Each row of numbers stands for one element and depends on some of the facts below. Use the named rows to name the rest.

Known rows:
klosa: [ -2  -1  -5   1   5  -3  -4  -5  10   1  -8  -4  -3   1   4  -6   4   3
 -14   2  -3  -2 -15   1   2   1   8  -4]
flasku: [-2  8  1 -1  3 -2 -4 -4 12  6 -2  1  1  1  7  2  4 11 -5  4 -3  5 -3  1
 -5 -2  3  2]
fadras: [  0  14  -3   1  -1  -5   2  -3  13   7  -4   2  -2  -1   7   4  -1   9
  -2   3  -3   3  -7  -2 -15   0  -1  -1]
riveklil: [ -4   8  -3 -18 -10  -3  12   0 -14  -6  14  -2   2 -11   4   7  -5 -14
   7  -2 -11   1  21  -2  -2  -2  -9   8]
redrar: [ -3 -15   0  -7   1   6  -7   4   0   3  -3   7   3   3  -4   4   4  11
   1   1  13   3 -13  10   4   1   9   4]
klefam: [ -1  -2  -2  -6  -1   4 -10   2   7   3   6   6   7  -3   5   9   2   8
  -1  10  11  -3   0   8   2   2  -1   6]
klufu: [  2  -5 -12 -14  -2   1  13  -4   1  -7   9  -1   5 -16   4   9  -3 -29
  -4   8   1  -9   9   8 -13   1   0  -1]
neten: [  7 -10  -4  17  11   3  -7   2   5  -7  -9  -1   1  12 -10  -4   0  -7
  -4   6  13 -13  -6  13   4   6  -1 -15]
grinomur: [ 0  6  3  5 -8  0  3  6 -4  2 -3  3 -1  1  8 -2  1 16  4 -3 -5 11  0 -8
  1 -1 -5  7]
pledren: [  3  -2  -9  17   9   5  -4  -2  -1 -11  -5  -5   1   7 -10   0  -2 -16
  -5   5   7 -13   2  16  -4   5  -6 -13]
tranati: [ -2 -30   3  -3  -7  10  -1   7 -14  -3  -7   4  -2   8 -10  -7   1  12
  -7  -5   8  -9 -12  -6  25   4   5  10]
flofofo: [  1  13  -5 -13  -5  -5  22  -8  -3   1   9  -1   2 -17   6   3  -4 -19
  11  -4 -14   2  17 -13 -22  -5  -6   3]
stizon: [  2   4  -8   2  -3  -4  22  -4  -6  -4  -3  -2  -5 -12   2   0  -7 -22
  -2  -5 -12  -1   6  -8 -18  -2   2  -3]
dotril: [ -5   0   5   5  -3   1  -8   8 -10   0   0   1  -2   6   5   0  -1  23
  -1  -2  -2   6   1  -4  11   1 -11  14]
drebesin: [-2  7  1  0 -1 -1 -3 -1  9  6  0  3 -2  0  4  5  0 12 -2  4  2 -1  0 -1
 -6 -4  0  3]
nisuk: [  3  -1 -11   7  -5  -1   0  -2  12  -2  -9   0  -1  -3   6   6   1  -5
  -7   5   4  -3 -14   5 -13   3   0 -10]
flofos: [  8  -7   0  26   1   2  -2   4  -6  -9 -15  -2  -5  16 -11 -13  -3   6
   1  -5   4  -6  -8  -4  11   5  -7 -10]
simun: [ -1  16  -4 -13  -4  -5  20 -10  -5   0   1  -2  -1  -9   2  -3   1 -19
   8 -14 -21  12  -4  -7 -21  -1   6  -5]
fezifler: [  2  -5   2  11   2   0  -6   2  -4 -11  -8  -9  -6  13  -6 -16   4   1
  -3  -7   0  -4  -8  -2  24   9   0 -12]
brafe: [  4  20  -7 -14  -5  -5  23 -10   5   3  11   0   1 -20   8   7  -8 -27
   7   0 -14   1  15  -4 -37  -5   1  -4]

There are 4 kinds of fact about the elements: Λ, ε, β, η.
[brafe,brestem] Λ figrar
[brafe,stizon] Λ klosa
[brafe] Λ betroflan
[brafe,trari] Λ tralom
[brafe] Λ nobuk
[brafe,simun] Λ dabra
[brafe,vorum] Λ brebus
[brafe,tabruk] Λ klograter
[brafe,flofofo,fugir] Λ skofili
[brafol] Λ suplufi
[brafol,plutrul] Λ flasku
[brafol,naklol,simun] Λ nemil
[brafol,graram] Λ fostor
[brafol,klegron,klona,reke,trari] Λ tredim
[brafol,kliklipe] Λ bulo
[brafol,fugir] Λ livik
[brafol,dabrin,vorum] Λ nomolo
[brafol] Λ laplos
[brestem,pletri] Λ klefam
[brestem] Λ klovak
[brestem,fugir,pletri,trari] Λ redrar
[brestem,kliklipe,reke,ripem] Λ tezir
[brestem,klona,sagugul] Λ nevu
[brestem] Λ klifa
[brestem,flofofo] Λ netrol
[brestem,klodum] Λ kesu
[brestem,plutrul] Λ fomegor
[brestem,drudri] Λ tive
[brestem,klufu,noguk] Λ dotril
[dabrin] Λ fadras
[dabrin,klegron,klodum,trari] Λ gresin
[dabrin,simun] Λ vebrus
[dabrin] Λ nuplik
[dofon,plutrul] Λ tesi
[dofon,duklu,ripem,riveklil,tabruk] Λ nonafu
[dofon,noguk] Λ brapludrum
[dofon,sagugul] Λ zakluk
[dofon,vorum] Λ drebesin
[drudri,graram] Λ tresku
[drudri,reke] Λ bruplen
[drudri] Λ stuskitis
[drudri,noguk,pletri] Λ bagrim
[duklu,klodum,trari] Λ skogror
[duklu] Λ kleli
[duklu,pletri] Λ poplol
[duklu] Λ trogru
[duklu] Λ plidretres
[flofofo] Λ kidrol
[flofofo,ripem,rokludi,seflus] Λ libes
[flofofo,reke] Λ zikil
[flofofo,rustol] Λ gruzimim
[flofofo,reke,tabruk] Λ stegrol
[fugir,tuzuku] Λ flofos
[fugir,plutrul] Λ sido
[fugir] Λ gredram
[graram,ronel] Λ gibri
[klegron] Λ mebri
[klegron,ripem,ronel] Λ brama
[kliklipe,rokludi] Λ kagravim
[kliklipe,klodum] Λ neten
[kliklipe,rustol,seflus,vorum] Λ buflim
[kliklipe] Λ drekli
[kliklipe,stizon] Λ keskur
[klodum,plutrul,trari] Λ fluflan
[klodum] Λ gizim
[klona] Λ duskim
[klona,plutrul] Λ plepla
[klona,naklol] Λ flidre
[klufu] Λ vafluvu
[klufu,naklol] Λ lusam
[klufu,seflus] Λ trastor
[naklol,reke] Λ lonu
[naklol] Λ fezifler
[naklol,ronel,vorum] Λ drises
[naklol,rokludi,sagugul] Λ klafodrur
[naklol] Λ klakeplok
[naklol] Λ nakik
[noguk,ronel,tabruk] Λ dumur
[noguk] Λ grekluk
[noguk] Λ plusken
[noguk,trari] Λ petrum
[noguk] Λ patrul
[pletri,rokludi] Λ trebor
[pletri,ronel,sagugul] Λ brimi
[pletri,rokludi] Λ tranati
[pletri] Λ vigril
[pletri,rokludi] Λ mefo
[plutrul,riveklil] Λ gribur
[plutrul] Λ fesin
[reke,tuzuku] Λ gritral
[reke] Λ drupluvin
[reke,sagugul] Λ grisun
[reke] Λ gupam
[reke] Λ grila
[reke] Λ grinomur
[ripem] Λ milor
[ripem] Λ stostiker
[riveklil,trari] Λ guvi
[riveklil] Λ tedi
[riveklil] Λ bruske
[riveklil] Λ flada
[rokludi,trari] Λ grasi
[rokludi] Λ grosor
[rokludi] Λ dusker
[ronel,trari] Λ vuflemes
[ronel] Λ nistin
[ronel] Λ grera
[rustol] Λ klovom
[rustol] Λ drotrin
[sagugul] Λ bulu
[simun] Λ skaplagum
[simun] Λ nostin
[stizon] Λ nisuk
[stizon] Λ busi
[tabruk] Λ groklek
[trari] Λ gapla
[tuzuku] Λ fumim
[tuzuku] Λ tredum
[vorum] Λ gukur
[bagrim,drupluvin,kidrol,klosa,klufu,nisuk,nostin,skofili,stizon,trari] ε 690
[betroflan,brafe,brapludrum,brebus,brimi,bruske,bulo,bulu,dofon,dotril,drebesin,drekli,drotrin,drudri,duklu,dumur,duskim,fadras,fesin,figrar,flada,flasku,flofofo,fomegor,fostor,fumim,gibri,graram,grasi,grera,gresin,grinomur,grisun,groklek,grosor,gukur,kagravim,kesu,klakeplok,klefam,kliklipe,klodum,klona,klovak,laplos,livik,lusam,mefo,milor,nakik,nevu,nistin,nobuk,noguk,nomolo,nonafu,nuplik,pletri,plutrul,reke,ripem,riveklil,rustol,sagugul,sido,skaplagum,stostiker,stuskitis,tabruk,tedi,temik,tezir,tralom,trebor,tredim,tredum,trogru,vafluvu,vebrus,vigril,vuflemes,zakluk] ε 104
[brafol,brama,busi,drises,dusker,fezifler,flofos,fluflan,gredram,gribur,grila,gupam,klegron,kleli,klograter,libes,lonu,nemil,neten,netrol,patrul,pledren,plepla,plidretres,poplol,pulok,ronel,seflus,skogror,tesi,tive,vorum,zikil] ε 699
[brestem,buflim,dabra,flidre,rokludi,suplufi] ε 716
[bruplen,gapla,klafodrur,mebri,ronek,tranati] ε 110
[dabrin,gizim,grekluk,gruzimim,guvi,keskur,klifa,klovom,naklol,plusken,pulesan,redrar,simun,stegrol,trastor,tresku,tuzuku] ε 654
[fugir,gritral,petrum] ε 272
β c <- bagrim,brafe,brestem,flofofo,fluflan,gibri,gizim,gritral,klifa,laplos,nomolo,pletri,tralom,tuzuku,vebrus,vigril,zikil
β b <- betroflan,bruplen,bulu,dabra,dotril,drekli,flidre,fostor,fugir,fumim,gapla,grasi,grekluk,groklek,gupam,klafodrur,kleli,kliklipe,livik,lonu,lusam,nakik,netrol,nevu,nistin,noguk,nostin,petrum,pledren,plidretres,poplol,riveklil,ronel,stegrol,stostiker,suplufi,tabruk,tezir,trari,tredum
β a <- brafol,brama,brapludrum,brebus,bruske,buflim,bulo,dabrin,drebesin,drotrin,drudri,dumur,duskim,fadras,fesin,figrar,flada,flasku,flofos,gredram,gresin,gribur,grila,grinomur,grosor,gukur,guvi,kagravim,kesu,kidrol,klakeplok,klefam,klegron,klodum,klovak,klovom,klufu,libes,mebri,mefo,milor,nemil,neten,nobuk,nuplik,patrul,plepla,plutrul,pulesan,redrar,reke,sagugul,simun,skofili,stizon,stuskitis,tedi,tredim,tresku,trogru,vafluvu,vorum,zakluk
β e <- brimi,dofon,graram,keskur,naklol,nonafu,plusken,seflus,sido,skaplagum,temik,tesi,trastor,trebor
β d <- busi,drises,drupluvin,duklu,dusker,grera,grisun,klona,nisuk,pulok,ripem,ronek,tive
β f <- fezifler,fomegor,gruzimim,klograter,klosa,rokludi,rustol,skogror,tranati,vuflemes
[bagrim,brafe,brimi,bruplen,bulo,bulu,drebesin,drises,fadras,flidre,flofofo,fluflan,fugir,gapla,gizim,grasi,grila,klafodrur,klefam,kleli,klodum,klograter,klufu,libes,livik,lonu,mefo,neten,nevu,nistin,nisuk,noguk,pledren,plusken,riveklil,rokludi,skaplagum,skofili,skogror,stuskitis,temik,tezir,tive,tralom,trari,tresku,vebrus,vuflemes] η 822
[betroflan,bruske,dabra,dotril,drupluvin,dumur,dusker,flofos,fostor,grekluk,grinomur,groklek,guvi,kagravim,klakeplok,laplos,milor,nonafu,nuplik,plutrul,ronel,sido,stegrol,stizon,stostiker,suplufi,tabruk,tranati,trogru,vigril] η 329
[brafol,brama,brestem,duskim,fomegor,fumim,gibri,graram,grera,gupam,keskur,kesu,kidrol,klifa,klona,klovak,lusam,naklol,nemil,nobuk,nostin,patrul,pletri,pulesan,redrar,reke,ronek,tesi,tredim,tuzuku,zakluk] η 780
[brapludrum,buflim,flada,flasku,gredram,grosor,gruzimim,gukur,klovom,nakik,plepla,pulok,ripem,sagugul,seflus,trebor,zikil] η 62
[brebus,busi,dabrin,dofon,drekli,drotrin,drudri,duklu,fesin,fezifler,figrar,gresin,gribur,grisun,gritral,klegron,kliklipe,klosa,mebri,netrol,nomolo,petrum,plidretres,poplol,rustol,simun,tedi,trastor,tredum,vafluvu,vorum] η 51

Which element is each row?
No name comes twice in this set of rows, the named rows included.
[  3  -8  -4  14   5   4  -8   2   7  -6  -7  -5  -2   8 -10  -3   0  -3
 -11   5  13 -18 -10  14  12  11   3 -16] : klograter
[ -2   0   1 -12   1   2   8  -2   0   5  -1   3   0  -2  -8   6  -1  -4
   0  -8  -3   2  -5   1  -9  -1  10   1] : pulesan
[-1  3  2  1  3 -1 -7  5 10  8 -6  0 -2  5  5  6 -1 20 -1  4  2  7 -6  0
  0 -4  7  0] : tredim
[ -7   1   4 -11   0   1  -7   7   9   8   6   0   0  -1   2   5  -3  12
  -6   2   0   0   2   1  10   0   7   3] : fomegor
[  6   2  -4  -6  -4  -6  19   2 -11  -8  11  -7   0 -10  -7  -3  -6 -33
  18  -4  -6   0  26  -7  -6  -2  -8 -10] : brestem
[  0 -17   5 -15  -7  11   1   1   3   6   9   8   9  -8  -2   6  -2   4
  -3  -3  13  -4 -13   5   9   6  12   2] : plusken
[ -2  -9  -1  -5  -2   8  -3  -2   2   2  -1   6   5   0  -4   3   4   7
   0   1   9  -3 -12   7  -2   2   5   3] : tresku
[  5   3   7  18   8  -1 -11  -6   0   1  -7  -2  -1  16  -9 -13   6   4
   9  -5   2   1  -5  -6   4   0  -2 -10] : gritral
[  1  -8   7 -10  -4   5  -5  -3   8   5   2   7   8  -6   1  -3   5   3
  -3  -3   9   5 -23   4   5   7  15   1] : trastor
[  2 -23  -3  -6 -11   2  10   1 -10  -5 -14  -3  -3   1  -6   0   3  -9
   2 -11   0   1 -10 -11   1   2   1  -2] : ronek
[  1  -7  -3  18  12   0  -7   2  -5  -6 -10 -11  -5  14 -17  -7  -6  -4
   0  -3   0  -9   4   4   8   1  -5  -7] : gupam
[  0  -1  -1 -26  -5  -2  18  -2  -9  -1  19  -1   3 -15  -1   6  -7 -25
  13  -1  -7   0  28 -11 -15  -8   0   8] : pletri

The same elements again, as new rows of numbers:
Some elements and their rows:
nistin: [ 1  6  0 -1  2  6  1 -2  6 -8 -5  0  1  1  0  0 -2 -2 -2 -1 -1  4 -6 -2
  0  1  2  6  2  4 -2  1]
brimi: [  3   4  -3   0   2   7   3  -3   3 -10  -5  -1   1   3   0  -1  -3  -2
   0  -2   2   1  -7  -4   1   0  -2   2   1   2  -2   3]
tabruk: [-4 -8  3  1  4  0  0  1 -2  0 -5  3  6 -1  5 -2  1 -2 -8  2 11 -7  4 -5
 -5 10 -6  1  3 -4  2 -2]
klovom: [  5   1   2   1  -1   2   2   0   1   3   7  -2  -4   0   0  -5  -2   5
   1   2 -10  -4   2  -1   1   3   3   2  -2   2   3   5]
mefo: [ 8  4 -2  0  7  8  7 -3  5 -7 -5 -2  1  2 -1  0 -2 -2  4  0  1  0 -6 -2
 -2  3 -1  1 -3  2 -1  3]
fadras: [ 8  4 -2  2  6  7  7 -1  6 -5 -2 -2 -1  1  0  1  0 -1  3  1 -4  0 -6 -4
 -3  8 -2  2 -2  5  0  4]
nevu: [ 1  6 -1 -2  2  8  1 -2  5 -8 -3  0  2  0 -1 -2 -3 -1 -2 -3 -2  4 -6 -3
  0  2  3  6  2  4  0  1]
klifa: [-12   0  -2   5 -11   3 -10  -1  -1  -8   0  -1  -5   2   9  -3  -1   2
 -10  -1   5   2  -2   0   4 -13   3   1   3  -9  -4   1]
tezir: [ 1  5  0 -4  0  5  2 -2  8 -6  0  0  2 -1 -1 -2 -1 -2 -2 -4 -4  4 -4 -3
 -1  1  2  6  3  4 -2  2]
laplos: [-13   0  -5   3  -9  12  -3  -3   3  -7  -2   0  -3   0   7  -4  -1  -3
 -11  -6  11   2  -4  -1   0  -6  -5   0   2 -14  -6  -1]
skofili: [ 3  9 -2 -6  1  1  3 -1 -5  3  5  2 -5 -1 -5  4 -1  3  2 -2  1  2 -4  5
 -3  4  4  0 -3  5 -2  6]
klafodrur: [  5   0  -2   5  -3  -3  -1   1   3   0  -5  -9   3  -3  -9   7   5  -2
  -1  -5  -8   5  -8  -2   6 -10  -2  10   2   2  -3  -7]
vafluvu: [ 5  0  1  3  5  5  2 -3  6 -5 -1  1  2  4  5 -3 -4 -1  7  3 -5 -1  1 -2
  0 -1 -3 -5 -5  0  2  0]
fugir: [ -4   1   4  -9  -3 -22 -14   7 -25  17   6   1  -3  -6  -5  11   6   7
 -12  -2   4  -6   5   5  -3   5  13   5   8   6  -5   1]
zakluk: [ 4 -2  0  2  4  7  5 -4  5 -4 -2  0  2  5  4 -5 -3  1  8  3  0 -3  0 -1
  1 -2 -3 -3 -5 -2  3  1]
skaplagum: [ 3  6 -1  1  1  7  5 -1  6 -5  2 -3 -4  1 -1 -2 -1  0  0 -1 -5  2 -7 -3
 -1  7 -3  4  3  2 -1  3]
temik: [ 3  0  0  2  5  2  2  0  1 -8 -1 -1  2  1  0 -3 -1 -3 -2 -1  2 -3 -3 -7
 -2  7 -4  3  4  2 -1  4]
reke: [  2 -14   4   2   7  -4   2   1  -2  -2   2   3   8   2   4 -11   2  -3
  -1   1   5  -8   9  -7  -5   5  -5  -5  -1  -3   4   2]
grisun: [ 0 -4  4  3  3  4  0 -5  9 -4  2  1  0 -1  2 -6  1 -5  3  1 -2  8  6 -5
 -2 -7  9 -2 -3 -7  4  0]
tesi: [-3  2 -3  0 -4 -7 -3  1 -6  3 -2  0 -2  2 -3  6 -1  2  8  3  1  0  0  7
  6 -9 -2 -5 -1  1 -1 -3]

Which element is each row?
No name comes twice in this set of rows, the named rows included.
[ -2   4   1   2 -10   3   1   3   3   9  16  -4 -11  -1   2  -7   1   6
  -5   3 -18  -1   0  -1  -1   6   1   5   3   1   2   6] : keskur
[ -6  -8   1   8  -1  -9  -4   6  -5 -12   5  -1  -1  -4   4  -2   9  -5
 -18  -1  13   0  -2 -11  -5   7  -5   2  14  -3  -3   6] : brafe
[-3  2 -4 -1  1 12  4 -5  6 -3 -9  1  1  4  5 -3 -6  0  1  0  6 -4 -4  0
 -2  0 -7  0 -4 -6 -3 -1] : nonafu
[  4   1   4  -4   3 -18  -4   9 -12  12  -2   0   7  -3  -7  11   6   5
  -5   0  -5  -3   2   4   0  11   1   9   9  16   0  -7] : rokludi
[-2  4 -1 -6 -2  0  1 -1 -6  5  4  3 -4  2  0  0 -1  4  7  3 -1 -1  3  7
  0  0  3 -5 -4  1  2  2] : kidrol
[ -3  11   0  -4 -10 -14 -14   3 -16  18   4   0  -8  -2   1  14   0  12
   1   7  -6  -1   3  14   6  -8  15   2   1   4  -5  -3] : petrum
[  2   0  -4  -2  -3   5   2   0   6  14  -9  -5   7   0  -5   5   1   1
   1  -7 -13   0  -4   5   6  -6  -6  10  -2   2   1 -14] : tranati
[  0  10   1  -8  -5  -7  -2   2   0  10   3   3   3   1  -3   4  -1   4
   7   0 -12   7   2  13   5  -2   4   0   0  11   2  -7] : fezifler
[ -2  15   3 -11 -10  -4   2   8   2  18  20   5  -7  -5  -4  -3   1   9
  -1   0 -26   8   4  11  -1  14   7   5   5  13   3   1] : klosa
[-1 -1 -1 -5 -3 -4  2 -1 -5  5  7  1 -1 -1 -8 -1  0 -2  7 -3 -3  2  1  5
  2 -8  1 -5 -5  1  2  2] : gredram
[-4  3 -1 -6 -4 12 -2 -4  2  5 -2  1 -1  1  3 -4 -3  4 -7 -6 -2 -2  0  2
 -2 -1  3  6 -1 -5 -2  0] : stegrol
[ 0  1  0  3  0  5  1 -2  4 -9 -1  0  1  4  3 -5 -4  0  4  2 -1  0 -2 -3
  3 -3 -2 -1  1  2  0  1] : trebor
[-3  0 -1 -2  0 -5  1 -1 -1 12 -5 -2 -5 -5 -6 14  3  0  3  2  7  4  2  7
  0 -3  6 -1 -5 -9  1 -7] : dusker
[ 2  0  0  0  0  6  1 -3  1  2  0  0 -2  3  4 -5 -5  4  3  1 -5 -5  3  1
  1 -4  2  0 -6 -1  2  2] : redrar

